In the rows, 128 means zero.
[116 120 120 154 148 123 116 132 122 131 112 118 131 111 111 140 122 157
 123 134 147 123 130 100 118 132 117 113 127 148 116 107 130 109 111 138
  93 133 143 121 126 110 134 123 147 143 130 113 123] : 10
[110 149  82 109 107 128 148 124 153 125  95 143 148 112 162 122 119 129
 125 116 121 131  96 143 165 121 129 137 107 110 126 154 122 138 122 113
 156 139  96 139 151 126 165 158 114 149 137 129 129] : 2
[122 138 134 124 134 137 114 107 123 125 116 117 132 119 111 109 148 147
 131 136 152 141 120 111 101 129 118 104 121 131 116 114 137 100  94 111
 114 133 123 141 112 113 111 134 113 120 141 136  85] : 4
[128 121 136 125 172 112 126 118 123 139 122 109 151  98 127 103 152 155
 133 118 165 131 150 115  95 131 126 124 143 143 124 139 140 116 114 143
 109 124 129 146 130 141 126 135 133 148 126 123 121] : 6
[144 105 128 134 120 138 121  78 147 107 131 162  91 106 124 161 127 119
 188 162 136 119 144 126 121 133 117 138 162 103 126 119 135 136 120 146
 192 115 135 179 157  70 131 130 155 118  88 121 136] : 5
[130 146 129 155 134 173 124 102 142 138 133 127 121  68 135 111 114 144
  90 133 105 138 114 120 155 138  98 129 114 115  91 130 156 126 135 107
 142 124 105 143 128 110 125 142  79 139 121 137  92] : 9
[133 124 125 125 128 106 132 127 120 134 130 119 140  95 116  87 126 131
 128 118 127 138 103 123 156 121 134 116 121 159 120 136 164 124 105 116
 112 160 149 142 124 159 119 134  81 164 117 141 115] : 0
[132 126  95 135 189 152 145  89 172 118 131 147  99 117 144 111 129  96
 117 128 104 115 120 114 185 124 123 124 130 134 115 129 154 147 118  98
 146 163  80 127 136 118 154 138 108 224 136 133 143] : 9
[154  83 141 113  86  86 110 108 136 115 138 141  94  95 149 170  59 135
 101 145 116 136  95 119 108 121 122 134 147 172 115 108 135  86  56 119
 145  87 183  98 102 140 159  90 141 135 139 159  89] : 8
[ 83 137 115 153 127 122 158 109 121 130 131 106 111 120 117 102 131 125
 144 142 171 150 103 108  95 145 142 109 136 134 123 115 133 109 135 116
 125 140 132 165 110 140 121 145  69 118 146 116 113] : 0
[191 106 135 151 145 150  79 136 145 142 140 174 162 121 163 149 114  97
 127 134  81  90 105 126 158 149 171 149 118 177 110 107 127 122  72  94
 109 139 117 121 158 163 125 126 252 143 116 117 152] : 8
[149 146 136 141 123 170 116 116 112 135  98 157 121  69 151 110 108 121
 117 143  94 111  95 123 152 122 140 125  85 112 104 160 135 134 139 117
 119 122 100 143 150 141 138 148 127  84  95 136  89] : 11
[114 127 133 139 152 125 117 116 130 140 135 118 147 116 110 120 142 125
 131 133 156 146 141 110  97 125 114 120 139 121 117 124 132 106 119 131
 116 126 132 132  96 123 110 120 135 105 127  93  83] : 2
[ 98 141 147  89 155 112 171 148  90 139 109 113 168 109 131 175 137 132
  96 173 177 162 113 114 107 145 124 120 156 130 123 147 136 125 158 143
 122 135 197 102 122 104 126  91 120  75 110  83  61] : 9
[154 154 101 123 173 147 157 133 143 137 142 132 151 109 131 129 113 120
 145 120 122 106 129  91 232 126  91 112 131 162 133 122 191 152 138  97
  65 182 133  78 159 200 130 127  97 181 166 127 141] : 8
[128 103 149 128 132 113 170 156 113 129 142 157 133 106 111 130 156  85
 119 117 139 129  98 129 176 138 173 171 103 122 139 202 104 119 155 111
 123 178 118 157 136  97 181 145 107 115  95 152 124] : 11
[107 110 155 141 160 152  93 135 108 150 103 126  99 153 129 130 124 202
 109 134  56 148 153 106  45 154  90 156  96 128 105  79 143 137  96 224
 123  97 189 113 101 218 110 126 128 100 126 140 122] : 6
[130 121 169  90 141 112 147 152 120 137  97 139 132 130 142 118 113 118
 124 115 101 129 131 125 124 154 100 156 137 109 144 174 111 161 130 166
 153 131 128  94 128 115  97 168 162 102  73 107 147] : 9
[100 104 121 105 125 108 111 109 140 120 109 131 153  99 134 115 122 146
 135 127 175 128 115 126 107 134 144 109 145 138 109 119 147  78 117  89
 122 129 128 123 126  99 103 148 100 133 178 106 125] : 7
[122 148 140 167 100 139 159 132 122 120 121 121 118 118 109 149 153 155
 160 133 120 104 151 122  87 135 134 119 111 132 118 136 118 113 106 164
 162 107 149 165 121 127 148 154 120  64 101 141  98] : 5
[ 63 105  84 133 149 159 158 163 169 146 143 175 147 114 173 138  93 117
 129 124  73 147 123 106 125 152  98 115 134 160 104 108 132 115 101  66
 124 143 118  75 145 150 120 103 110  91 156 121 139] : 8
[182  96 147 176 105 134 128 131  91 161 151 161 132 120 121 131 145 127
 121 124 133 105 132 139 170 105 163 130  92 136 119 125 120 150 102 142
 149 119 168 177 158 115 154 100 205  81  90 131 134] : 5
[118 121 146 183 156 115 175 168 161 155 168 113  93  86 123 193 111 139
 131 187 152 121 173 100 134 155 102 147 100 176 144  96 172 144 118 131
 107 124 123 109 159 117 157 142 119 156 141  91  71] : 11
[167 133 137 108 145 124 148  79 135 139 107 101 129 198 118 125 140 127
 122 126 120 114  80  84  96 116 130 113 137 145 148 133  98 158 110 141
 125 156 135 123  96 129 134 134 151 193 162 129 118] : 8
[102  89 145 153  96 115 119 156 137 100 160 125 110 127 112 178 117 129
 116 165  89 144 137 151  94 151 154 124  90 129 104  87  87  82  93 160
 144 107 172 159 136 120 128 149 126 110  96 129 128] : 7
[182 149 136 149 164 148 155 115 144 134 112  98 148 147 140 103 123 111
 131 127 117 141 139 107 128 137 164 143 141 135 129 147 122 184  84 133
 164 143 146 109 130 176  96 144 167 143 107 111 136] : 7
[142 126 118  91 153 115 113 131 139 128  93 144 194  79 117  74 145 105
 163  99 153 133 124 117 190 124  99  96 152 111 134 128 106 147 116 133
 108 126 153  76 108 148 106 138 140 106 143  91 143] : 8
[112 125 136  98 102 122 132 142 128 100 102 116 141  78 109 127 137 139
 136 118 147 133 104 114 127 129 124 115 133 137 106 142 124  69 117 105
 110 148 129 150 143 124 133 147 118 122 133 126  98] : 10
[107 107 123 132 142 126 144 131 134 138 138 141 141 127 126 100 130 120
 130 110 190 149 115 132 105 144 114 119 154 145 114 109 128 120 114 104
 130 141 124 139 141 113 112 116 136 167 152 123 137] : 0
[117 114 127 128 161 106 114 112 130 140 101 123 101 162 112  82 132 136
 139 128 153 129 101 136  92 142 145 121 128 128 128 125 158 130 121 131
 142 143 132 153 120 114 120 118 107 159 153 146 138] : 9
[140 154 117 153 133  96 150 109 160 136 150 109 121 138 123 107 124  63
 112 104 108 161  94 125 174 119 124 131 123 136 144 146 148 135 160  83
 119 167 165 124 131 188 102 128  96 145 163  95 107] : 6
[117 142 145 129 139 141 135  97 131 122 128 123 134  76 145 113 131 137
 144 140 147 157 110 109 152 123 115 132 161 133 112 131 151  94 124 121
 122 149 155 132 115 124 133 117 142 115 135 108  89] : 8
[ 98 156  99 186 116  98 157 104 131 138 155 136 134 114 102 125 139 134
 131 145 164 168 117 127 161 122 136  96 134 131 123 120 159 139 126  94
 124 155 146 144 113 110 149 136  97 135 141 113 105] : 2
[160 138 138 137  90 151 138 124 120 137 106 131 151  63 146 133 145 139
 108 119 139 156 104 121 185 114 128 146 109 128 133 134 110 162 121 126
 127 128 154 120 146 111 130 123 176  77 125  91 108] : 10
[122 147 151 150 114 131 118 104 127 114 120 102  82  86 138 125 125 149
 140 141 136 146 138  99 144 112 132 151 139 107 162 122 133 153 155 146
 108 159 129 121 133 129 129 146 139 122 124 146 133] : 4
[153 108 125 153 158 128 132 125 142 138 159 118 117 131 126 136 140  90
  94 101 119 112  82  98  96 117  98 116  99 128 119  88 124 155 118 138
 132 138 115 129 112 118 151 143 171 177 142 129 116] : 6
[102 118 124 133 135 112 143 127 139 134 122 124 127  81 111 110 128 113
 129 115 169 174 112 120 120 131  85 115 150 140 113 122 145 127 104 109
 117 133 120 157 110 121 138 127 120 154 133 131  98] : 7
[191 134 112 129 151 150  94 100 116 143  94 154 135 143 128 121 122 138
 109 128 129  91 106 148 113 115 156 113 128 129 133 147 121 149 145 121
 136 114 100 159 109 111 113 111 114 165 128 119 120] : 1
[153 111 144 101 134 111 134 139 107 130  88 143 138 161 116 116 127 142
 112 128 142 126  91 119  83 117  88 113 122 134 155 123  88 182  89 136
 111 134 101  96 111  97 160 147 187 179 104 157 134] : 5
[122 132 124 142 162 124 144 133 123 126 128 125 138  93 123 104 119 138
 138 129 133 121 133 119 133 129 119 115 137 138 116 138 142 104 107 127
 125 150 128 129 116 138 128 127 140 144 109 115 105] : 6
[115 125 119 126 160 122 154 102 143 148 122 128 147 106 112 106 150 127
 159 127 163 148 123 130 144 137 129 125 143 154 114 140 143 100 111 115
 118 139 118 143 125 134 155 148 111 138 168 125  97] : 4
[101 115 124 128  82 119 156 124 142 121 103 136 152  78  92 114 146  98
 141 155  87 156  92 101 121 146  88 126 118 129 114 126  73 163 111 153
 123 124 126 145 129 125 160 159 119 151 102 156 129] : 9
[121 108 133 176  66 122 155 118  95 144 167 121  95  97  94 130 116 108
 158 160 146 139 106 149 195 120 170 138 105 121 126 133 132 131 141  98
 148 140 158 193 127 107 141 100 102  63  99 158 151] : 10
[127  76 149  76 143 189 153 112 133 140 144 135 103 138 154 196 129 149
  57 120 110 146 116 119  63 124 103 110  89 144 124 125 147  83 131  81
 113 143  72 111 139 113 102 147  94 143 164 126  51] : 7
[173 122 146 124 117 157 128 134 117 136  98 136 150 132 118 119 125 120
 108 103 122  98 114 121 129 148 146 123  97 112 100 119  95 128  82 140
 147 127 102 144 129 123 162 134 173 121 111 170 142] : 2
[142 119 111 118 135 125 137 136 132 139 129 106 130 105 111  98 126 124
 130 136 155 142 118 121 137 134 127 107 112 129 126 129 140 113 119  97
 121 137 104 146 133 119 127 151  90 144 133 137 103] : 3
[136 128 119 148 135 142 115 129 135 126 141 123  92 114 125 123 117 138
 136 118 133 127 104 126 120 140 135 111 118 140 122 123 137 112 115 113
 135 147 128 156 144 135 117 144 121 121 141 128 100] : 0
[175  98 140 123 104 122  96 128 116 120 142 125 113 141 109 202 102 189
 110  91 119 120 136 127 111 108 122 111 147 130 179 115 130 117 127 140
  83 163 118 106 133 134 163  91 186 138 112 193  92] : 0
[134 100 152 124 126 127 119 161 103 127 157 121 108  98 130 150 137 144
 115 147 108 138 109  96 100 129 132 178 120 129 131 142 122 128 138 154
 134 134 138 118 110 117 138 185 115 119 124 119 110] : 4
[158 147 116 157 131 154 136 150 118 102 141 128  81  84 143 164 124 141
 103 160 128 129 133  94 205  91  93 126  84 110 148 119 166 122 146 120
  98 197 125 116 143  82 126 141 124 158 120 147  53] : 6
[ 93 140 114 153 133 127 137  76 147 136 128 111 112  90 111 114 130 146
 166 136 139 133 100 122 148 139 122 101 123 132 119 117 158 101 134 105
 141 152 148 170 117 151 131 145  76 125 157 121 104] : 1
[134  93 149 156 157 112 121 184 155 176 151  98  97 132 120 101 109  81
 124 125 154 124 116  96  96 138 146 131  94 138 118  60 169 160  97 140
 110 139 108 164 122 174 126 128 148  87 138 130 109] : 8
[139 152 138 163 141 125 135 109 135 115 147 100 124  86 132  89 102 153
 126 114 130 140 155 143 143 102 148 134 136 147 117 136 161 116 117 161
  95 137 142 117 117 173 113 129 135 110  88 121 104] : 3
[ 98 120 144 133 173 129 108 115 139 129 135 122 154  83 113 104 143 132
 150 124 134 113 127  97 118 141 124 123 151 149 102 112 128 101 112 109
  91 150 114 122 131 126 133 155 144 127 135 109 142] : 4
[156 143 132 124 189 140 125 125 114 133 110 123 138  94 125  82 129 141
 148 127 157 137 129 119 102 137 121 145 174 158  99 148 154 114 115 135
 114 122 132 152 119 139 131 118 122 145 119 125 116] : 3
[143 156 102 175 139 117 124 155 151 107 131 148 111 198 113 160 133 106
 148 132 113 109  95 154 130 128 138 137 124 126 110  87 108 155  99 139
 155 127 139 171 116  94 175 106 168 127 129 144 149] : 10
[232 104 145 101 124 163 146 156 144 111 182 109  85 115 170 144  95 118
  95  91 111 129 132 101 165 100 141  73  96 145 133 100 144 112  95 119
 111 156 110 147 200 160  92 145 171 144 144 128  87] : 8
[123 142 118 140 154 132 134  95 142 133 107 124 113  96 105 114 137 129
 124 129 132 128 125  98 115 115 100 118 131 129 113 151 135 134 116 118
 119 134 115 142 124 170 144 150 114 134 134 123  66] : 6
[122 127 126 122 133 114 158 107 118 131 130 124 147 116 105  99 131 127
 163 149 145 111 112 115 127 129 125 107 144 140 122 144 104 119 132 120
 123 149 136 162 114 120 105 129 106 160 139 129 135] : 6
[159  98 133 122 162 131 141 152 141 118 191 113 113  98 172 109  98 143
 119  96 138 113 129 121 145 108 150 123 143 161 129 121 180 114 135 104
 136 172 130  94 163 139 118  98 142 204 162 127 160] : 1
[113 114 136 126 158 134 119 123 130 145 128 128 149  77 128 107 138 136
 144 127 166 154 122 137 135 133 114 148 148 128 124 145 134 107 151 112
 109 143 128 179 143 133 133 126 113 129 117 132 117] : 5
[110 118 132 135 132 114 117  94 112 125 130 123 101 116 131  86 130 147
 119 111 161 162 130 126 130 116 134  91 141 135 143 121 145  97 103  89
 112 150 121 157 121 124 111 107 121 149 115 130 122] : 0
[142 135  97 162 106 155 134 121 165 134 160 134 131 111 102 145 119 108
 106 134  69 137  63 137 169 141 120 145  64 125 112 124 129 129 131 107
 116 150 100 144 144 157 204 139  88 154 154 148  93] : 2
[150 117 148 207 130 178  94 117  85 138  84 152  90  86 117 105 127 130
 143 150 129  94  96  97 101 112 134 155  93 135 107  72 171 137 106 127
 103 149  96 170 126 144 156 154 179  89  90 145 107] : 1
[130  78 108  88 141 104  86 105 164 174  94 159 171 118 125 120 124 163
 135  52 129 114 140 160 126 126 158 125 138 172 104 141 150 104  80 135
 114 110 131 110 108 155 155  86 150  64 191 140 112] : 2
[150 111 126 146 134 124 130 109 122 125 134 128 112 107 100 120 123 128
 140 116 147 148 135 141 137 136 155 122 150 131 128 148 139 122 117 120
 139 127 131 159 115 121 142 119 102 128 120 140 135] : 7
[117 116 117 133 149 140 124 143 117 132 124 124 126  94 116 105 149 120
 153 114 164 127 125 128 144 132 118 143 127 131 130 132 145  99 142 109
 118 145 136 128 138 126 140 112 135 117 140 120 130] : 3
[113 155  94 127 127 139 168 128 130 121 116 150 132 131 137 125 128  66
 148 124 111 155 124 132 175 134  75 148 153 113 118 131 109 149 151 129
 140 105  98 129 134 153 193 148 135 169 135 100 170] : 2
[ 59 136  98 113  89 130 119 153 139 115 153 142 135  64 156 122 128 112
 131 134 136 153  84 145 164 128  86 130 102  96 114 137 126 126 154 111
 126 124  95  92 123 108 163 159 128  96 140 138 110] : 0
[137 148 148 134 154 129 121 143 129 141  84 160 167 114 146 105 131 127
 138 106 131 114 114 126 150 131 134 127 139 148 106 125 129 155 102 128
 118 139 137  87 128 128 134 138 234  95 137  83 116] : 11
[112 117 132 133  80 132 123  68 160 107 155 157 134 116 143 128 116 100
 122  99 114 159  69 147 117  84 139 115 132 135 102  87 125 131 106  82
 103 159 101 132 134 118 141 124 192  67 141 135 107] : 2
[ 90 114 152 160 176 151 118 157 166 155 116 152  90 147 151 156 133 136
  87 114 117 149 134 201 107 104 112 158  71 118 138 110 136 135 108 115
 147 143 124 124 169 189 150 107 210  77 102 102  48] : 1
[129 100 138 184  97 153 151 134  90 148 130 109 101 145 112 136 135 104
 148 162  95 147 100 125 124 130 156 127  80 149 119 109 114  84 105 114
 127 141 145 168 135 165 167 139 186 101 139 139  97] : 7
[145 131 118 147 135  82  92 138 142 140 140 125  39 122 147 147  98 128
 118 110 193  89 118 165 116 126 131 124 116 142 150 154 156 124 123 118
 160  71 106 161 101  67 179  65 134 169 168 176 107] : 11
[140 146 101 160 105 113 118  51 131 106 129 129 130 132 140 105 126 109
 138 123 184 154 146 129 126  96 181  90 177 112 148 138 116 120 129  97
 118 105 110 133  77 109  96 104 140  99 147 109 128] : 7
[115 121 121 140 161 121 108 116 125 140 107 145 144 105 127 118 157 131
 140 130 152 126 146 120 156 119 156 126 138 118 121 139 146 112 130 127
 125 137 148 147 126 124 128 143 117  94 114 104 121] : 8
[ 88 106 154 116  92 109 119  95 125 149 130 121 145 115 125 148 110 142
 156 175 123 145 112 138 120 154 115 161 148 122  82 122 134 105 113 127
 167  86 169 139 144 116 169 106 161  97 121 146 153] : 10
[159 112 138 148 103 146 166 115 128 162 157 112 107  68  83 113 152 110
 160 143  90 133 129 121 191 119 140 129 114 144 131 161 142 161 124  95
 154 139 132 202 182 196 176 100 114 113 118 138  99] : 9
[138 130 136 110 181  67  59 108 148 137 100 153 138 167 123 148 153 121
 102 108 131 113 108 140 140 128 147 148 161 139 158 123 123 173 144 102
 100 136 134  99 142 121 172 141 174 185 157  96 187] : 4
[104 114 121 153 114 102 137 168 108 138 135 151 144 138 134 113 147 101
 144 143 111 130 106 139  89 121 147 137 118 151 125 112 106 175 119 157
 124 107 136 121 134 144 161 139 172 106 110 106 164] : 0
[135 141  91 130 112 141 135 100 135 127 125 110 131  91 152 115 131 133
 130 129 138 129 112 111 164 119 145 115  99 113 123 129 135 139 116 124
 132 135  88 150 108  93 141 172  70 150 131 208 138] : 4
[125 150 167 143 131 169 137 134 134 114 138  70 102  83 125  83 158 141
 113 113 122 171 138 109 170 126 124 113 100 124 123 102 131 128 116 135
 126 179 128 116 101 135 119 147 165 128 132 108  93] : 1
[ 85 132 141 133 163 102 114 113 148 113 126 146 136 102 131 111 133 138
 113 123 148 150 118 139 107 132 138 136 165 129 110 144 147 100 133 104
 120 141 127 134 114 115 138 128 110 148 133 100 127] : 7
[142  97 150 144 128 148 145 120 122 148 111 134 103  86 149 127 116 128
  93 171 142 107 131 110 103 153 129 170  87 116 116 128 104 149 116 144
 167  64 120 148 180 125 145 159  92 121 112 116 141] : 9
[136 108 130 123 121 119 131  96 150 123  83 130 139 177 145  95 131 106
 139  96  93 134 138 156  84 119 143 157 150 124 155 147  74 164 111 166
 161 102 111 108 150 168 125 140 221 161 106 101 183] : 9
[149 129 144 126 101 113 129 143 116 141 119 116 125 117 113 146 141 142
 141 156 119 125 167 121 156 156 169 120 131 137 130 138 132 112 151 123
 138 123 132 167 142 108 140 156  87 118 134 122 141] : 1
[149  88 112 188 133 113  76 158 174 138 164 136 162 148 120 116 112 170
  98 117 121 122 133 146 106 116 155 125  86 156 120  71 122 135  72  92
  89 156 115  78 159 114 106 162 186 156 145 162 133] : 3
[158 122 135 107 149 129 140 130 118 127 117 141 111  94 115  97 133 124
 125 124 165 134 111 118 101 133 122 145 144 144 112 167 143 104 120 125
 128 124 121 174 133 129 131 124  90 151 123 132  92] : 3
[183 122 134 102 117 109 154 105 114 141 107 138 137 126 134 128 136 142
 124 109 146 116 108 130 138 113 135 143 128 151 163 159 114 159 104 134
 128  98 105 157 120 156 173 125 146 179 133 114 115] : 11
[141 113 122 149  92  98 119 148 133 132 146 125 130 154  84 105 132 138
 124 147 136 126 104 157  93 120 143  97  91 121 114 110 120 123  90 120
 153 105 103 135 129 105 182 143 143 174 157 135 107] : 2
[140  99 160 149 120 119  94  79 113 146 114 114 121 144  83 122 123 123
 140 154 158  99  81 107  11 114 144 154 141 109 140 131 102 143 137 119
 133 136 117 175  95 125 105 124 121 152 107 180 124] : 2
[113 110 128 143 111  91 129 113 145 140 141 112 121 130 101 104 119 121
 145 134 158 141 136 125  87 145 124 123 144 136 139 115 138 137 124 116
 127 125 110 142 110 109 105 125 113 162 143 138 149] : 6
[ 95 116 102  88 127 100 142 106 126 152  90 159 171  98 105  94 138 123
 174 100 173 124 125 130 146 129 111 127 173 137 117 160 138 120 117 116
 144 119 140 150  92 140 120 108  91 110 153  95 132] : 2
[117 141 122 168 157 167  97 133 132 124 149 108 134  91 148 148 130 127
 115 138 107 120 135 124 173 112 150 124 114 132 109 118 126 113 130 103
 117 171 143 102 130 138 108 152 172  95 102 112  90] : 0
[143 108 137 138 153 146 113 111 129 121 138 158 129 113 121 147 161 154
 122  94 112 129  86 118 116 113 100  95 101 150 109 118 141 106  74 121
  95 169 110 124 126 133 160 193 196 156 121 182  82] : 8
[114 125 134 141 129 127 150 117 127 135 107 128 142  95 114 112 149 135
 154 146 146 130 141 119 117 127 130 131 142 141 122 130 136 110 130 132
 126 148 140 153 130 135 122 121 132 149 139 122 107] : 6
[111 148 122 178 169 114 106 126 169 129 134 148 151  66 181 190 121 110
 129 177  86 122 179 116 153 132 135 134 150 136 150 118 153 171 129 148
 130 126 165  16 112 113 112  88 210 101  78 107 122] : 9
[140 146 135 107 139 129 130  98 117 116  98 106 150 124 101 112 152 141
 148 138 175 133 113 107  96 149 103 106 156 138 115 106 128 118 104 122
 110 100 119 148 116 142 142 122 125 185 150 128 145] : 10
[144 114 126 138 131 114 139 138 128 131 126 158 138 112 128 128 128 172
 151 147 162 136 156 158 144 126 144 140 163 158 127 152 148  95 117 119
 142 130 123 134 142  94 166 110 152 169 150 113 103] : 1
[116 132 126 141 138 128 157 139 123 131 135 123 118  93 131 130 134 118
 120 139 155 143 128 108 173 118 103 138 118 128 120 132 143 124 109 110
 131 139 128 158 124 130 145 139 122 134 123 103  92] : 7
